Below is a small trained network, with its code and all its weights. Each question gives an input and a class and asks what happens when units are switched off, that is, made to give their printed mean instead of their output.

import numpy as np


def w(rows, s, z=0):
    codes = np.array(rows[::2]) - 128.0
    scale = np.full(codes.shape[1], s)
    scale[-1] = z or s
    return codes * scale


def norm(h):
    return h / np.sqrt((h * h).mean(-1, keepdims=True) + 1e-5)


def f(y):
    return y / 2 * (1 + np.tanh(0.7978845608 * (y + 0.044715 * y**3)))


def log_softmax(a):
    a = a - a.max(-1, keepdims=True)
    return a - np.log(np.exp(a).sum(-1, keepdims=True))


def net(x, mask):
    res = np.array(x, float).reshape(1, 5) / 4 @ E
    u = 0
    for l in range(2):
        y = f(norm(res) @ A[l][:, :-1].T + A[l][:, -1])
        res = res + np.where(mask[u : u + 10], y, B[l][:, -1]) @ B[l][:, :-1]
        u += 10
    return log_softmax(norm(res)[-1] @ U[:, :-1].T + U[:, -1])


A, B = {}, {}
E = w([
[96,191,3,185,134,76,119,94,159],'x0',
[81,119,100,67,189,97,57,205,183],'x1',
[137,119,132,136,137,106,152,137,130],'x2',
[167,67,18,42,191,145,147,101,81],'x3',
[130,129,129,127,132,130,128,123,133],'x4',
],0.0048)
A[0] = w([
[112,161,68,162,117,77,95,73,164,5],'0.n1',
[116,165,114,62,175,67,91,252,173,106],'0.n2',
[138,128,85,128,123,174,96,156,61,116],'0.n3',
[201,32,152,59,166,165,128,134,57,155],'0.n4',
[134,19,232,99,111,145,94,154,113,32],'0.n5',
[160,141,106,166,74,169,227,52,26,53],'0.n6',
[168,176,158,207,104,168,204,77,89,52],'0.n7',
[91,94,103,78,192,75,52,164,152,92],'0.n8',
[102,149,9,171,191,124,161,104,109,163],'0.n9',
[83,224,239,185,102,100,109,149,167,12],'0.n10',
],0.0043,0.0017)
B[0] = w([
[100,136,139,202,195,209,227,222,120,161],'0.n1',
[165,134,181,165,171,151,31,13,90,203],'0.n2',
[153,110,144,121,99,92,136,129,155,137],'0.n3',
[168,110,68,158,84,168,172,172,186,244],'0.n4',
[148,217,164,235,142,197,109,169,153,203],'0.n5',
[184,172,191,97,178,82,27,61,37,253],'0.n6',
[125,158,154,107,196,122,44,69,137,218],'0.n7',
[196,161,179,133,120,65,113,69,43,183],'0.n8',
[162,162,129,117,66,184,151,183,142,226],'0.n9',
[80,41,86,4,39,109,169,71,203,220],'0.n10',
],0.0045,0.0036)
A[1] = w([
[116,117,149,131,170,77,51,108,81,121],'1.n1',
[96,219,75,163,133,129,164,151,131,118],'1.n2',
[79,201,30,190,129,64,145,125,120,115],'1.n3',
[147,152,171,157,51,152,146,98,160,185],'1.n4',
[33,98,167,161,79,77,145,105,207,44],'1.n5',
[96,52,48,44,145,150,214,107,82,5],'1.n6',
[237,81,1,94,121,131,116,137,80,133],'1.n7',
[177,105,139,114,79,190,153,66,109,232],'1.n8',
[89,141,153,74,225,70,63,224,158,136],'1.n9',
[104,127,246,111,157,208,175,211,132,113],'1.n10',
],0.0056,0.0023)
B[1] = w([
[154,151,181,182,154,106,198,84,41,173],'1.n1',
[181,42,145,131,146,186,141,202,147,164],'1.n2',
[170,39,129,141,169,201,129,141,103,196],'1.n3',
[133,151,84,98,155,117,138,141,106,215],'1.n4',
[97,157,141,21,77,53,120,164,149,187],'1.n5',
[71,155,169,75,68,57,101,143,162,144],'1.n6',
[60,159,189,112,61,101,129,140,183,254],'1.n7',
[74,129,94,172,185,74,109,151,141,239],'1.n8',
[165,192,130,216,142,115,196,45,37,155],'1.n9',
[149,70,2,141,153,165,153,143,131,195],'1.n10',
],0.0069,0.0047)
U = w([
[68,146,154,53,29,29,125,151,187,248],'0',
[188,163,179,193,195,93,106,2,5,93],'1',
[186,6,63,172,159,249,151,220,146,46],'2',
],0.0097,0.0012)

Each question gives the input, the list of numbers given to net, and the class t.
The units are the neurons (one row each of A and B). Each row of codes is followed by its name. A weight is (code - 128) times the scale printed after its matrix; where a second scale follows, it is the last column's (A, B and U).
mask holds one flag per neuron, layer by layer. A switched-off neuron (its flag False) gives its mean, the last column of its row in B, instead of its output. The means were averaged over made-up inputs and are rounded, as every weight is.
A unit's drop is (log p(t) with every unit on - log p(t) with that unit switched off) / (log p(t) with every unit on - log p(t) with every unit switched off).
The circuit of an input: a set's keep is (log p(t) with only the set's units on - log p(t) with every unit switched off) / (log p(t) with every unit on - log p(t) with every unit switched off). Starting from the 12 units with the biggest drops (on a tie, the unit counted first), units are removed one at a time, each time the one whose removal leaves the highest keep (on an exact tie, the one counted first), for as long as the keep stays at least 0.8.
circuit, biggest first: the units of the circuit, biggest drop first
most important unit: the unit with the biggest drop
top k neurons: the k neurons with the biggest drops, biggest first
top k neurons in layer l: the k neurons of layer l with the biggest drops, biggest first
drop when u is switched off: that unit's drop, to one decimal
input [6,4,3,4,-6], class 2: circuit, biggest first	[1.n3]
input [-6,5,0,-2,-6], class 2: top 3 neurons	[1.n10; 0.n6; 0.n7]
input [7,8,-1,1,-3], class 1: top 2 neurons	[0.n2; 1.n9]
input [6,5,0,-4,-2], class 2: top 4 neurons	[0.n6; 1.n3; 0.n1; 1.n2]
input [-3,6,5,6,3], class 0: top 3 neurons	[1.n7; 0.n4; 0.n6]
input [8,6,4,3,7], class 2: top 3 neurons in layer 0	[0.n6; 0.n9; 0.n7]
input [-6,2,0,-4,-3], class 2: top 2 neurons in layer 1	[1.n10; 1.n7]
input [8,-8,5,-8,-2], class 0: top 3 neurons in layer 0	[0.n10; 0.n2; 0.n8]
input [-7,7,-1,8,-4], class 0: top 2 neurons in layer 1	[1.n7; 1.n6]
input [-5,5,6,-3,4], class 1: top 3 neurons	[1.n9; 0.n2; 0.n9]
input [6,7,-3,-6,-7], class 1: top 3 neurons in layer 1	[1.n9; 1.n7; 1.n3]
input [8,-3,-6,-6,-5], class 2: top 3 neurons in layer 1	[1.n3; 1.n2; 1.n7]
input [6,1,2,8,-2], class 0: top 2 neurons	[1.n7; 1.n6]
input [1,7,-2,-6,-7], class 1: top 3 neurons in layer 1	[1.n9; 1.n1; 1.n7]
input [-8,3,-2,-4,-8], class 2: circuit, biggest first	[1.n10]
input [4,7,-1,7,0], class 0: top 2 neurons	[1.n7; 0.n6]
input [2,-5,0,5,-7], class 0: top 2 neurons	[1.n7; 0.n2]
input [3,8,-5,7,3], class 1: top 3 neurons	[1.n9; 0.n2; 0.n10]
input [7,-6,-4,8,0], class 0: top 2 neurons	[1.n7; 1.n6]
input [-1,2,-2,1,-3], class 1: most important unit	0.n2
input [-6,-4,6,-4,-2], class 2: drop when 1.n10 is switched off	1.7
